Here is a tiny trained network, its code and every weight. The questions are about switching its units off for an input and a class, where a switched-off unit gives its printed mean instead of its output.

import numpy as np


def w(rows, s, z=0):
    codes = np.array(rows[::2]) - 128.0
    scale = np.full(codes.shape[1], s)
    scale[-1] = z or s
    return codes * scale


def f(y):
    return np.maximum(y, 0)


def log_softmax(a):
    a = a - a.max(-1, keepdims=True)
    return a - np.log(np.exp(a).sum(-1, keepdims=True))


def net(x, mask):
    res = np.array(x, float).reshape(1, 8) / 4 @ E
    y = f(res @ A[0][:, :-1].T + A[0][:, -1])
    res = res + np.where(mask, y, B[0][:, -1]) @ B[0][:, :-1]
    return log_softmax(res[-1] @ U[:, :-1].T + U[:, -1])


A, B = {}, {}
E = w([
[196,159,152,170,96,101,205,107,123,124,167,95],'x0',
[83,135,119,98,120,90,82,144,90,94,162,176],'x1',
[50,172,61,148,96,157,72,97,233,93,72,105],'x2',
[134,105,107,113,170,218,162,162,139,203,76,132],'x3',
[90,171,172,242,109,108,22,213,82,128,82,49],'x4',
[95,22,180,130,79,254,176,173,148,59,170,111],'x5',
[172,160,139,174,66,141,195,123,133,146,152,101],'x6',
[186,155,171,198,96,155,26,110,142,169,65,196],'x7',
],0.0068)
A[0] = w([
[209,143,188,192,72,150,118,114,124,161,112,160,127],'neuron 1',
[88,135,75,85,187,158,66,143,140,174,70,193,118],'neuron 2',
[87,59,180,128,95,158,83,150,142,40,134,149,251],'neuron 3',
[87,176,134,181,148,73,20,179,82,128,83,115,140],'neuron 4',
[77,196,75,104,56,34,98,46,142,13,187,161,133],'neuron 5',
[127,222,131,236,101,84,108,176,113,146,96,3,180],'neuron 6',
[170,133,212,219,72,144,127,145,118,135,125,128,192],'neuron 7',
[122,82,191,110,121,129,164,238,21,117,188,122,144],'neuron 8',
],0.0065,0.0023)
B[0] = w([
[140,204,110,134,67,118,108,98,84,227,152,214,201],'neuron 1',
[224,140,199,77,146,133,93,62,96,216,67,221,201],'neuron 2',
[74,106,130,125,183,239,100,181,205,94,108,63,214],'neuron 3',
[164,128,102,56,142,226,170,135,206,139,166,107,238],'neuron 4',
[112,198,90,173,45,81,156,130,81,149,252,151,230],'neuron 5',
[2,183,141,148,146,238,114,199,194,92,247,64,254],'neuron 6',
[150,212,132,169,90,133,58,148,86,220,135,206,213],'neuron 7',
[138,213,254,196,227,113,40,217,80,91,192,61,224],'neuron 8',
],0.0066,0.0083)
U = w([
[146,124,137,141,144,12,142,115,61,98,142,126,8],'0',
[212,121,135,79,143,99,163,61,109,174,102,180,252],'1',
[99,42,110,131,137,141,95,127,162,96,2,115,4],'2',
[102,103,89,103,113,178,235,134,185,84,160,87,147],'3',
[111,141,163,145,183,158,68,167,144,107,130,95,172],'4',
[119,162,111,160,57,111,94,126,107,165,136,170,110],'5',
],0.01,0.0026)

Each question gives the input, the list of numbers given to net, and the class t.
The units are the neurons (one row each of A and B). Each row of codes is followed by its name. A weight is (code - 128) times the scale printed after its matrix; where a second scale follows, it is the last column's (A, B and U).
mask holds one flag per neuron, in row order. A switched-off neuron (its flag False) gives its mean, the last column of its row in B, instead of its output. The means were averaged over made-up inputs and are rounded, as every weight is.
A unit's drop is (log p(t) with every unit on - log p(t) with that unit switched off) / (log p(t) with every unit on - log p(t) with every unit switched off).
The circuit of an input: a set's keep is (log p(t) with only the set's units on - log p(t) with every unit switched off) / (log p(t) with every unit on - log p(t) with every unit switched off). Starting from all 8 units, units are removed one at a time, each time the one whose removal leaves the highest keep (on an exact tie, the one counted first), for as long as the keep stays at least 0.8.
circuit, biggest first: the units of the circuit, biggest drop first
unit that matters most: the unit with the biggest drop
k most important neurons: the k neurons with the biggest drops, biggest first
drop of u: that unit's drop, to one decimal
input [-1,-7,1,3,4,-5,5,-6], class 3: circuit, biggest first : (neuron 8; neuron 7)
input [4,6,8,3,-4,-4,-4,-8], class 5: unit that matters most : neuron 5
input [-1,-8,5,5,5,1,4,6], class 5: 3 most important neurons : (neuron 1; neuron 7; neuron 8)
input [-4,-1,6,-2,8,-6,3,-2], class 3: circuit, biggest first : (neuron 4; neuron 8)
input [-6,3,3,2,0,-3,-4,-3], class 1: circuit, biggest first : (neuron 2; neuron 6)
input [-3,-8,2,5,-2,0,1,8], class 1: circuit, biggest first : (neuron 6; neuron 2)
input [-2,-5,0,8,-3,-6,7,-8], class 1: 2 most important neurons : (neuron 6; neuron 3)
input [7,-2,-6,1,-2,-3,-2,-2], class 0: circuit, biggest first : (neuron 4; neuron 2; neuron 3)
input [-6,8,-5,-2,-3,-5,8,2], class 0: circuit, biggest first : (neuron 7; neuron 6; neuron 4; neuron 2)
input [-1,2,8,-1,-2,-6,1,-8], class 5: 2 most important neurons : (neuron 5; neuron 4)
input [1,-8,-5,-4,2,5,6,3], class 5: 2 most important neurons : (neuron 1; neuron 7)
input [-7,4,-6,8,4,-8,3,0], class 1: 2 most important neurons : (neuron 2; neuron 3)
input [-5,0,8,-5,-3,5,-1,1], class 3: 2 most important neurons : (neuron 8; neuron 5)
input [-3,-2,1,3,-7,0,-8,-1], class 1: circuit, biggest first : (neuron 2)
input [7,7,6,-7,-7,-5,7,-8], class 0: circuit, biggest first : (neuron 6; neuron 4)
input [2,-5,1,-1,-2,6,7,3], class 5: 2 most important neurons : (neuron 7; neuron 1)
input [7,7,0,0,-6,-6,-1,-3], class 0: 2 most important neurons : (neuron 5; neuron 4)
input [4,6,0,-1,-3,-3,4,-2], class 0: 2 most important neurons : (neuron 6; neuron 4)
input [6,2,-7,-6,2,8,1,-8], class 4: drop of neuron 8 : 0.6
input [2,-1,7,-2,-8,-8,0,-8], class 0: drop of neuron 3 : 0.2
input [3,7,7,6,2,8,-7,8], class 2: drop of neuron 6 : 0.3
input [8,-3,-3,2,1,-8,5,-7], class 3: circuit, biggest first : (neuron 6)
